Below are the code and all the weights of a small trained network. Each question names an input and a class and asks about switching units off, where a switched-off unit gives its printed mean instead of its output.

import numpy as np


def w(rows, s, z=0):
    codes = np.array(rows[::2]) - 128.0
    scale = np.full(codes.shape[1], s)
    scale[-1] = z or s
    return codes * scale


def norm(h):
    return h / np.sqrt((h * h).mean(-1, keepdims=True) + 1e-5)


def f(y):
    return y / 2 * (1 + np.tanh(0.7978845608 * (y + 0.044715 * y**3)))


def log_softmax(a):
    a = a - a.max(-1, keepdims=True)
    return a - np.log(np.exp(a).sum(-1, keepdims=True))


def net(x, mask):
    res = np.array(x, float).reshape(1, 3) / 4 @ E
    u = 0
    for l in range(4):
        y = f(norm(res) @ A[l][:, :-1].T + A[l][:, -1])
        res = res + np.where(mask[u : u + 5], y, B[l][:, -1]) @ B[l][:, :-1]
        u += 5
    return log_softmax(norm(res)[-1] @ U[:, :-1].T + U[:, -1])


A, B = {}, {}
E = w([
[215,254,205,209,101,159,79,108],'x0',
[108,147,69,122,20,29,115,147],'x1',
[122,109,70,180,170,235,186,228],'x2',
],0.0075)
A[0] = w([
[143,132,228,45,213,97,141,2,65],'L0N1',
[167,73,138,162,185,157,141,177,171],'L0N2',
[182,154,127,138,98,181,139,100,8],'L0N3',
[128,186,127,110,117,125,149,50,90],'L0N4',
[145,81,69,139,116,151,64,84,52],'L0N5',
],0.0079,0.0015)
B[0] = w([
[150,153,154,135,119,163,39,114,255],'L0N1',
[134,97,138,116,150,190,179,113,202],'L0N2',
[137,122,37,220,213,87,56,104,160],'L0N3',
[96,105,181,122,134,231,192,143,158],'L0N4',
[143,85,117,146,181,1,138,142,122],'L0N5',
],0.0095,0.0056)
A[1] = w([
[122,188,151,172,71,204,90,206,126],'L1N1',
[11,119,8,80,130,32,149,86,23],'L1N2',
[146,40,135,45,58,116,48,94,115],'L1N3',
[202,226,55,253,99,90,100,218,4],'L1N4',
[182,155,127,43,192,218,251,149,24],'L1N5',
],0.0055,0.0014)
B[1] = w([
[14,39,162,108,98,25,67,226,224],'L1N1',
[199,169,180,182,210,31,125,122,212],'L1N2',
[184,208,54,112,162,92,254,47,204],'L1N3',
[98,130,84,83,68,28,25,86,252],'L1N4',
[49,38,24,120,169,169,156,209,200],'L1N5',
],0.0072,0.0042)
A[2] = w([
[146,207,115,185,123,90,124,83,56],'L2N1',
[213,109,194,58,181,221,104,139,174],'L2N2',
[125,160,108,226,176,152,93,146,3],'L2N3',
[197,7,225,131,125,155,60,1,170],'L2N4',
[189,111,30,170,14,163,45,114,59],'L2N5',
],0.0071,0.0016)
B[2] = w([
[99,109,30,146,155,226,182,153,197],'L2N1',
[118,97,134,41,41,79,49,174,238],'L2N2',
[207,125,189,255,42,154,208,75,166],'L2N3',
[139,115,177,100,54,249,177,17,254],'L2N4',
[32,47,115,102,84,179,123,126,207],'L2N5',
],0.0084,0.0046)
A[3] = w([
[143,91,79,96,71,100,125,133,242],'L3N1',
[101,112,133,97,145,181,180,162,95],'L3N2',
[83,152,213,82,146,155,95,100,229],'L3N3',
[126,167,82,148,151,7,182,109,6],'L3N4',
[130,162,77,111,123,82,203,132,158],'L3N5',
],0.012,0.0015)
B[3] = w([
[177,153,160,167,153,76,68,197,219],'L3N1',
[169,109,19,156,154,12,193,80,189],'L3N2',
[165,188,116,38,153,145,149,77,222],'L3N3',
[70,175,223,42,140,95,215,177,254],'L3N4',
[154,202,190,142,216,158,164,140,211],'L3N5',
],0.012,0.0067)
U = w([
[73,143,118,127,76,73,1,197,80],'0',
[116,203,217,91,183,99,205,191,148],'1',
[121,94,148,209,98,188,103,120,5],'2',
[169,182,166,54,83,188,109,40,198],'3',
[132,91,39,155,195,114,190,170,180],'4',
],0.013,0.0022)

Each question gives the input, the list of numbers given to net, and the class t.
The units are the neurons (one row each of A and B). Each row of codes is followed by its name. A weight is (code - 128) times the scale printed after its matrix; where a second scale follows, it is the last column's (A, B and U).
mask holds one flag per neuron, layer by layer. A switched-off neuron (its flag False) gives its mean, the last column of its row in B, instead of its output. The means were averaged over made-up inputs and are rounded, as every weight is.
A unit's drop is (log p(t) with every unit on - log p(t) with that unit switched off) / (log p(t) with every unit on - log p(t) with every unit switched off).
The circuit of an input: a set's keep is (log p(t) with only the set's units on - log p(t) with every unit switched off) / (log p(t) with every unit on - log p(t) with every unit switched off). Starting from the 12 units with the biggest drops (on a tie, the unit counted first), units are removed one at a time, each time the one whose removal leaves the highest keep (on an exact tie, the one counted first), for as long as the keep stays at least 0.8.
circuit, biggest first: the units of the circuit, biggest drop first
most important unit: the unit with the biggest drop
top k neurons: the k neurons with the biggest drops, biggest first
top k neurons in layer l: the k neurons of layer l with the biggest drops, biggest first
drop of u: that unit's drop, to one decimal
input [4,-2,3], class 2: most important unit -> L0N3
input [8,2,7], class 0: circuit, biggest first -> (L1N4, L1N1)
input [3,0,5], class 4: top 2 neurons -> (L0N2, L0N1)
input [5,-5,7], class 4: top 3 neurons -> (L0N2, L0N1, L1N5)
input [-7,-8,-1], class 4: top 2 neurons -> (L1N5, L3N2)
input [4,-6,4], class 4: top 3 neurons -> (L0N2, L1N5, L0N1)
input [3,-2,6], class 4: top 2 neurons in layer 0 -> (L0N2, L0N1)
input [4,-4,2], class 2: top 3 neurons -> (L2N3, L0N3, L0N1)
input [-4,-8,0], class 3: top 3 neurons -> (L0N1, L3N3, L2N2)
input [-7,-2,-7], class 3: top 2 neurons -> (L0N1, L2N4)
input [6,-5,3], class 2: top 2 neurons -> (L2N3, L0N1)
input [6,-6,4], class 2: top 2 neurons in layer 0 -> (L0N3, L0N1)
input [7,1,1], class 0: top 2 neurons in layer 1 -> (L1N4, L1N1)
input [-7,5,6], class 1: most important unit -> L1N2
input [6,-2,6], class 2: top 2 neurons -> (L0N3, L2N3)
input [7,-3,2], class 2: top 2 neurons in layer 0 -> (L0N3, L0N1)
input [0,5,7], class 0: top 2 neurons -> (L0N4, L1N4)
input [-5,-7,-2], class 3: drop of L0N1 -> 1.2
input [-4,-2,-6], class 3: drop of L0N1 -> 1.6
input [8,-7,6], class 2: most important unit -> L2N3
